Below are the code and all the weights of a small trained network. Each question names an input and a target symbol and asks about switching units off, where a switched-off unit gives its printed mean instead of its output.

import numpy as np


def w(rows, s, z=0):
    codes = np.array(rows[::2]) - 128.0
    scale = np.full(codes.shape[1], s)
    scale[-1] = z or s
    return codes * scale


def norm(h):
    return h / np.sqrt((h * h).mean(-1, keepdims=True) + 1e-5)


def softmax(a):
    e = np.exp(a - a.max(-1, keepdims=True))
    return e / e.sum(-1, keepdims=True)


def log_softmax(a):
    a = a - a.max(-1, keepdims=True)
    return a - np.log(np.exp(a).sum(-1, keepdims=True))


def net(x, mask):
    ids = ['ΓΛδηθπ'.index(c) for c in x.split()]
    T = len(ids)
    res = E[ids] + P[:T]
    u = 0
    for l in range(3):
        r = norm(res)
        for j in range(2):
            rows = slice(3 * j, 3 * j + 3)
            q, k, v = (r @ M[l][rows].T for M in (Q, K, V))
            z = softmax(np.where(np.tri(T) > 0, q @ k.T / 3**0.5, -1e9)) @ v
            o = O[l][rows]
            res = res + np.where(mask[u + j], z, o[:, -1]) @ o[:, :-1]
        u += 2
    return log_softmax(norm(res)[-1] @ U[:, :-1].T + U[:, -1])


Q, K, V, O = {}, {}, {}, {}
E = w([
[132,126,118,67],'Γ',
[176,23,114,82],'Λ',
[147,138,36,179],'δ',
[91,235,134,144],'η',
[92,248,162,93],'θ',
[175,6,107,132],'π',
],0.02)
P = w([
[171,227,181,131],'0',
[184,253,179,139],'1',
[174,207,166,170],'2',
[179,149,152,164],'3',
[182,127,153,165],'4',
[171,124,161,138],'5',
[184,119,174,145],'6',
[176,81,195,77],'7',
[223,112,207,114],'8',
],0.0058)
Q[0] = w([
[47,166,196,126],'L0H0',
[100,144,108,21],'L0H0',
[2,233,127,78],'L0H0',
[135,31,70,247],'L0H1',
[67,91,170,141],'L0H1',
[160,112,50,147],'L0H1',
],0.01)
K[0] = w([
[163,175,93,142],'L0H0',
[163,139,41,226],'L0H0',
[187,145,43,166],'L0H0',
[223,203,19,139],'L0H1',
[200,182,161,87],'L0H1',
[138,121,11,254],'L0H1',
],0.0083)
V[0] = w([
[91,146,135,107],'L0H0',
[122,79,252,127],'L0H0',
[165,154,112,181],'L0H0',
[105,145,128,60],'L0H1',
[152,164,78,117],'L0H1',
[109,149,124,180],'L0H1',
],0.019)
O[0] = w([
[48,97,90,114,61],'L0H0',
[91,75,177,213,13],'L0H0',
[200,147,204,94,183],'L0H0',
[102,138,62,184,96],'L0H1',
[125,147,79,98,253],'L0H1',
[119,165,154,2,92],'L0H1',
],0.012,0.0052)
Q[1] = w([
[83,76,149,143],'L1H0',
[61,251,160,202],'L1H0',
[50,23,2,242],'L1H0',
[217,138,61,159],'L1H1',
[135,207,63,163],'L1H1',
[15,138,160,188],'L1H1',
],0.0054)
K[1] = w([
[153,200,67,121],'L1H0',
[10,153,193,252],'L1H0',
[130,150,144,170],'L1H0',
[74,106,133,48],'L1H1',
[195,183,247,185],'L1H1',
[176,61,166,254],'L1H1',
],0.0061)
V[1] = w([
[206,17,77,172],'L1H0',
[149,224,58,48],'L1H0',
[157,141,254,127],'L1H0',
[98,251,134,179],'L1H1',
[112,74,91,43],'L1H1',
[46,200,166,173],'L1H1',
],0.0084)
O[1] = w([
[136,254,149,100,233],'L1H0',
[226,118,150,163,252],'L1H0',
[104,84,84,152,103],'L1H0',
[101,27,149,69,141],'L1H1',
[215,161,129,199,154],'L1H1',
[51,26,175,42,12],'L1H1',
],0.0099,0.003)
Q[2] = w([
[154,134,105,204],'L2H0',
[182,254,162,209],'L2H0',
[218,89,73,105],'L2H0',
[119,105,40,193],'L2H1',
[46,170,125,118],'L2H1',
[121,122,181,116],'L2H1',
],0.0068)
K[2] = w([
[148,158,228,188],'L2H0',
[51,212,225,89],'L2H0',
[78,114,95,255],'L2H0',
[102,124,88,112],'L2H1',
[16,245,177,154],'L2H1',
[168,157,191,168],'L2H1',
],0.0083)
V[2] = w([
[137,116,119,137],'L2H0',
[76,121,119,114],'L2H0',
[95,207,155,123],'L2H0',
[103,86,112,169],'L2H1',
[118,121,140,8],'L2H1',
[165,130,104,159],'L2H1',
],0.011)
O[2] = w([
[88,169,150,122,131],'L2H0',
[233,155,170,179,16],'L2H0',
[232,2,116,156,211],'L2H0',
[168,122,181,161,13],'L2H1',
[122,127,128,220,86],'L2H1',
[93,112,188,75,254],'L2H1',
],0.0078,0.0023)
U = w([
[139,117,120,28,176],'Γ',
[182,137,217,143,141],'Λ',
[190,137,131,121,1],'δ',
[149,140,138,230,163],'η',
[110,128,6,188,58],'θ',
[79,64,104,116,159],'π',
],0.014,0.0058)

Each question gives the input, a string of symbols that net reads in full, and the target symbol t.
The units are the heads (3 rows each of Q, K, V and O). Each row of codes is followed by its name. A weight is (code - 128) times the scale printed after its matrix; where a second scale follows, it is the last column's (O and U).
mask holds one flag per head, layer by layer. A switched-off head (its flag False) gives its mean, the last column of its rows in O, instead of its output. The means were averaged over made-up inputs and are rounded, as every weight is.
A unit's drop is (log p(t) with every unit on - log p(t) with that unit switched off) / (log p(t) with every unit on - log p(t) with every unit switched off).
The circuit of an input: a set's keep is (log p(t) with only the set's units on - log p(t) with every unit switched off) / (log p(t) with every unit on - log p(t) with every unit switched off). Starting from all 6 units, units are removed one at a time, each time the one whose removal leaves the highest keep (on an exact tie, the one counted first), for as long as the keep stays at least 0.8.
circuit, biggest first: the units of the circuit, biggest drop first
unit that matters most: the unit with the biggest drop
which heads matter: for each layer, one digit per head in row order, 1 if its drop is at least 0.15 and else 0, layers parted by /
input π π Γ, target Λ: unit that matters most -> L0H1
input Γ Λ Λ η Γ θ Γ, target π: circuit, biggest first -> L0H1; L1H1
input π Γ θ η, target π: circuit, biggest first -> L1H1; L1H0; L0H0
input η Γ η Γ θ, target θ: which heads matter -> 11 / 00 / 01
input Γ π Λ, target Λ: circuit, biggest first -> L2H1; L0H0; L1H0; L0H1
input η η π π Γ Λ Λ θ, target η: which heads matter -> 01 / 00 / 00
input Γ π θ Λ δ Λ, target Λ: circuit, biggest first -> L1H1; L0H0; L0H1; L1H0
input Γ θ η θ Λ, target π: circuit, biggest first -> L0H0; L1H1
input η θ π Γ Λ, target θ: which heads matter -> 10 / 01 / 10
input Γ θ π Λ Γ, target η: which heads matter -> 11 / 01 / 00
input Λ θ π, target π: circuit, biggest first -> L0H0; L1H1; L1H0
input η π Γ Λ η Λ π Λ π, target η: which heads matter -> 10 / 01 / 00
input θ π Γ, target Λ: which heads matter -> 10 / 00 / 00
input π Γ θ Γ Λ Γ, target η: which heads matter -> 10 / 00 / 10
input Λ η Λ π, target η: which heads matter -> 10 / 11 / 00
input Λ θ Λ π θ Γ, target π: circuit, biggest first -> L0H1; L0H0; L1H1
input π θ Λ θ, target η: circuit, biggest first -> L0H0; L1H0
input θ Γ π θ η, target π: circuit, biggest first -> L1H1; L0H0; L1H0
input Γ Λ Γ π, target θ: circuit, biggest first -> L0H1; L0H0
input η η θ π η η δ, target Γ: circuit, biggest first -> L0H1
input Γ Γ Λ, target θ: which heads matter -> 11 / 00 / 00
input η η Γ Γ Λ Λ, target η: circuit, biggest first -> L0H0; L1H1; L2H1
input Γ π θ π Γ π, target θ: unit that matters most -> L0H0
